Below is a small trained network, with its code and all its weights. Each question gives an input and a target symbol and asks what happens when units are switched off, that is, made to give their printed mean instead of their output.

import numpy as np


def w(rows, s, z=0):
    codes = np.array(rows[::2]) - 128.0
    scale = np.full(codes.shape[1], s)
    scale[-1] = z or s
    return codes * scale


def norm(h):
    return h / np.sqrt((h * h).mean(-1, keepdims=True) + 1e-5)


def f(y):
    return np.maximum(y, 0)


def softmax(a):
    e = np.exp(a - a.max(-1, keepdims=True))
    return e / e.sum(-1, keepdims=True)


def log_softmax(a):
    a = a - a.max(-1, keepdims=True)
    return a - np.log(np.exp(a).sum(-1, keepdims=True))


def net(x, mask):
    ids = ['ΓΛΩαβεζημξτ'.index(c) for c in x.split()]
    T = len(ids)
    res = E[ids] + P[:T]
    r = norm(res)
    for j in range(2):
        rows = slice(2 * j, 2 * j + 2)
        q, k, v = (r @ M[0][rows].T for M in (Q, K, V))
        z = softmax(np.where(np.tri(T) > 0, q @ k.T / 2**0.5, -1e9)) @ v
        o = O[0][rows]
        res = res + np.where(mask[j], z, o[:, -1]) @ o[:, :-1]
    y = f(norm(res) @ A[0][:, :-1].T + A[0][:, -1])
    res = res + np.where(mask[2:18], y, B[0][:, -1]) @ B[0][:, :-1]
    return log_softmax(norm(res)[-1] @ U[:, :-1].T + U[:, -1])


Q, K, V, O, A, B = {}, {}, {}, {}, {}, {}
E = w([
[135,148,164,57],'Γ',
[128,96,173,69],'Λ',
[131,232,105,77],'Ω',
[200,197,11,29],'α',
[100,117,145,101],'β',
[72,133,149,120],'ε',
[131,93,2,101],'ζ',
[95,144,177,88],'η',
[117,125,162,86],'μ',
[127,85,133,71],'ξ',
[120,106,139,83],'τ',
],0.0098)
P = w([
[16,147,163,127],'0',
[218,83,197,36],'1',
[147,132,149,198],'2',
[38,115,136,79],'3',
[241,84,176,63],'4',
[167,129,146,229],'5',
[5,105,164,65],'6',
],0.014)
Q[0] = w([
[143,124,224,175],'head 1',
[252,52,209,95],'head 1',
[108,122,121,25],'head 2',
[80,88,116,84],'head 2',
],0.012)
K[0] = w([
[173,115,139,171],'head 1',
[172,158,105,251],'head 1',
[93,101,227,133],'head 2',
[110,78,180,69],'head 2',
],0.015)
V[0] = w([
[200,153,199,73],'head 1',
[241,13,161,58],'head 1',
[119,1,11,92],'head 2',
[94,26,197,227],'head 2',
],0.0096)
O[0] = w([
[135,4,75,157,215],'head 1',
[106,105,27,197,134],'head 1',
[136,228,15,168,4],'head 2',
[18,72,161,144,175],'head 2',
],0.013,0.0032)
A[0] = w([
[50,250,130,13,56],'neuron 1',
[46,209,104,22,18],'neuron 2',
[92,124,55,33,159],'neuron 3',
[54,213,152,240,142],'neuron 4',
[250,115,107,127,103],'neuron 5',
[108,125,31,155,142],'neuron 6',
[138,97,216,100,93],'neuron 7',
[17,68,123,115,131],'neuron 8',
[212,105,150,250,182],'neuron 9',
[73,217,147,31,191],'neuron 10',
[36,129,117,207,99],'neuron 11',
[108,85,121,81,2],'neuron 12',
[56,140,160,169,138],'neuron 13',
[160,90,103,92,125],'neuron 14',
[68,178,166,74,85],'neuron 15',
[51,114,127,221,14],'neuron 16',
],0.016,0.0082)
B[0] = w([
[52,94,112,73,183],'neuron 1',
[4,117,135,80,167],'neuron 2',
[147,91,159,189,183],'neuron 3',
[41,142,129,187,141],'neuron 4',
[112,181,121,95,166],'neuron 5',
[100,151,127,120,152],'neuron 6',
[136,148,92,150,205],'neuron 7',
[110,155,120,98,253],'neuron 8',
[163,143,152,179,183],'neuron 9',
[123,100,154,176,216],'neuron 10',
[165,104,85,124,160],'neuron 11',
[102,115,94,90,144],'neuron 12',
[155,128,152,95,176],'neuron 13',
[109,151,125,136,161],'neuron 14',
[117,147,92,163,181],'neuron 15',
[165,139,116,99,143],'neuron 16',
],0.025,0.014)
U = w([
[155,127,70,22,181],'Γ',
[132,183,3,115,27],'Λ',
[175,133,167,212,203],'Ω',
[150,79,198,155,48],'α',
[55,181,150,102,142],'β',
[172,168,191,83,188],'ε',
[216,95,83,123,254],'ζ',
[111,35,66,143,61],'η',
[105,187,73,228,34],'μ',
[191,91,180,62,143],'ξ',
[158,233,108,110,220],'τ',
],0.021,0.0057)

Each question gives the input, a string of symbols that net reads in full, and the target symbol t.
The units are the heads (2 rows each of Q, K, V and O) and the neurons (one row each of A and B). Each row of codes is followed by its name. A weight is (code - 128) times the scale printed after its matrix; where a second scale follows, it is the last column's (O, A, B and U).
mask holds one flag per unit, heads first, then neurons. A switched-off unit (its flag False) gives its mean, the last column of its rows in O or B, instead of its output. The means were averaged over made-up inputs and are rounded, as every weight is.
A unit's drop is (log p(t) with every unit on - log p(t) with that unit switched off) / (log p(t) with every unit on - log p(t) with every unit switched off).
The circuit of an input: a set's keep is (log p(t) with only the set's units on - log p(t) with every unit switched off) / (log p(t) with every unit on - log p(t) with every unit switched off). Starting from the 12 units with the biggest drops (on a tie, the unit counted first), units are removed one at a time, each time the one whose removal leaves the highest keep (on an exact tie, the one counted first), for as long as the keep stays at least 0.8.
circuit, biggest first: the units of the circuit, biggest drop first
top k neurons: the k neurons with the biggest drops, biggest first
which heads matter: for each layer, one digit per head in row order, 1 if its drop is at least 0.15 and else 0, layers parted by /
input α β Γ Ω ζ, target ζ: top 2 neurons -> [neuron 2; neuron 1]
input Ω ζ μ Λ α τ, target τ: top 3 neurons -> [neuron 5; neuron 10; neuron 3]
input Λ Γ Ω μ Λ Λ, target Ω: which heads matter -> 00
input α Γ μ, target τ: which heads matter -> 01
input β Λ Λ μ μ, target η: which heads matter -> 11
input μ Λ Γ Λ α, target ζ: top 4 neurons -> [neuron 2; neuron 8; neuron 1; neuron 10]
input η Γ Ω, target Ω: which heads matter -> 01
input β β μ μ ζ, target Γ: circuit, biggest first -> [neuron 10]
input ξ Λ τ ζ Λ, target Λ: which heads matter -> 01
input Γ μ α Λ Λ, target τ: which heads matter -> 00
input Λ μ β Λ α, target Ω: which heads matter -> 11
input μ τ Ω η ξ, target ε: which heads matter -> 10
input Λ Γ Γ Λ η μ, target ξ: which heads matter -> 01
input ξ Λ ε Λ ξ, target α: which heads matter -> 11
input ζ Λ η, target μ: circuit, biggest first -> [head 2]
input Λ Λ ζ Λ ε ξ ξ, target η: circuit, biggest first -> [neuron 3; head 1]
input μ Λ α Ω μ, target τ: which heads matter -> 00
input ε β β Γ β, target Ω: which heads matter -> 10
input τ μ Λ Ω Γ, target η: which heads matter -> 11
input β Λ ξ μ τ, target μ: circuit, biggest first -> [head 1; neuron 1]
input Λ μ η Λ Λ, target ξ: top 3 neurons -> [neuron 8; neuron 2; neuron 1]
input ζ ε Λ, target μ: top 2 neurons -> [neuron 4; neuron 6]
input τ Ω β Λ μ, target Ω: top 2 neurons -> [neuron 8; neuron 1]
input Λ Λ Γ Λ β β Λ, target Γ: top 2 neurons -> [neuron 8; neuron 10]
input μ ζ τ β Λ, target Λ: top 3 neurons -> [neuron 10; neuron 7; neuron 13]
input ε ε Λ μ Λ, target η: circuit, biggest first -> [head 1]
input Λ Ω ξ, target Ω: circuit, biggest first -> [neuron 9]
